Below are the code and all the weights of a small trained network. Each question names an input and a class and asks about switching units off, where a switched-off unit gives its printed mean instead of its output.

import numpy as np


def w(rows, s, z=0):
    codes = np.array(rows[::2]) - 128.0
    scale = np.full(codes.shape[1], s)
    scale[-1] = z or s
    return codes * scale


def f(y):
    return np.maximum(y, 0)


def log_softmax(a):
    a = a - a.max(-1, keepdims=True)
    return a - np.log(np.exp(a).sum(-1, keepdims=True))


def net(x, mask):
    res = np.array(x, float).reshape(1, 6) / 4 @ E
    y = f(res @ A[0][:, :-1].T + A[0][:, -1])
    res = res + np.where(mask, y, B[0][:, -1]) @ B[0][:, :-1]
    return log_softmax(res[-1] @ U[:, :-1].T + U[:, -1])


A, B = {}, {}
E = w([
[173,144,80],'x0',
[153,83,2],'x1',
[74,14,217],'x2',
[197,83,90],'x3',
[40,183,205],'x4',
[15,117,100],'x5',
],0.0061)
A[0] = w([
[188,55,69,235],'neuron 0',
[115,255,237,240],'neuron 1',
[96,36,132,133],'neuron 2',
[147,138,197,255],'neuron 3',
[109,146,101,110],'neuron 4',
[220,21,108,131],'neuron 5',
[146,203,57,113],'neuron 6',
[54,167,180,88],'neuron 7',
[8,155,118,129],'neuron 8',
[181,101,125,108],'neuron 9',
],0.0087,0.0078)
B[0] = w([
[249,152,189,254],'neuron 0',
[170,191,180,254],'neuron 1',
[87,98,209,175],'neuron 2',
[94,211,214,238],'neuron 3',
[87,133,144,135],'neuron 4',
[201,89,187,212],'neuron 5',
[226,195,71,171],'neuron 6',
[190,54,145,169],'neuron 7',
[186,87,142,187],'neuron 8',
[141,94,128,156],'neuron 9',
],0.011,0.0093)
U = w([
[63,172,103,2],'0',
[46,141,64,41],'1',
[127,215,143,212],'2',
[142,208,4,103],'3',
[145,85,116,138],'4',
[62,69,80,121],'5',
],0.013,0.0069)

Each question gives the input, the list of numbers given to net, and the class t.
The units are the neurons (one row each of A and B). Each row of codes is followed by its name. A weight is (code - 128) times the scale printed after its matrix; where a second scale follows, it is the last column's (A, B and U).
mask holds one flag per neuron, in row order. A switched-off neuron (its flag False) gives its mean, the last column of its row in B, instead of its output. The means were averaged over made-up inputs and are rounded, as every weight is.
A unit's drop is (log p(t) with every unit on - log p(t) with that unit switched off) / (log p(t) with every unit on - log p(t) with every unit switched off).
The circuit of an input: a set's keep is (log p(t) with only the set's units on - log p(t) with every unit switched off) / (log p(t) with every unit on - log p(t) with every unit switched off). Starting from all 10 units, units are removed one at a time, each time the one whose removal leaves the highest keep (on an exact tie, the one counted first), for as long as the keep stays at least 0.8.
circuit, biggest first: the units of the circuit, biggest drop first
unit that matters most: the unit with the biggest drop
k most important neurons: the k neurons with the biggest drops, biggest first
drop when u is switched off: that unit's drop, to one decimal
input [8,-1,-6,-1,-8,-8], class 3: circuit, biggest first => neuron 6
input [6,8,-3,-3,-2,-2], class 3: circuit, biggest first => neuron 6; neuron 3
input [-5,7,0,-5,5,6], class 4: circuit, biggest first => neuron 8; neuron 3
input [-2,5,-1,-4,-7,6], class 4: 2 most important neurons => neuron 3; neuron 1
input [6,5,2,-8,0,6], class 4: circuit, biggest first => neuron 3; neuron 1
input [8,6,-6,1,-3,-5], class 3: 4 most important neurons => neuron 6; neuron 3; neuron 1; neuron 2
input [-7,3,4,-2,-1,7], class 4: 2 most important neurons => neuron 8; neuron 7
input [7,8,-7,7,-8,-7], class 4: 3 most important neurons => neuron 5; neuron 0; neuron 9
input [5,5,0,0,-3,1], class 3: 2 most important neurons => neuron 3; neuron 6
input [6,-3,-3,4,-8,3], class 3: drop when neuron 8 is switched off => 0.2
input [7,-2,-3,0,-4,4], class 3: drop when neuron 3 is switched off => 0.2
input [2,5,-7,0,4,-6], class 3: drop when neuron 5 is switched off => 0.1
input [0,5,1,-3,4,5], class 5: drop when neuron 4 is switched off => 0.0
input [5,-4,-6,4,-5,-2], class 3: unit that matters most => neuron 6
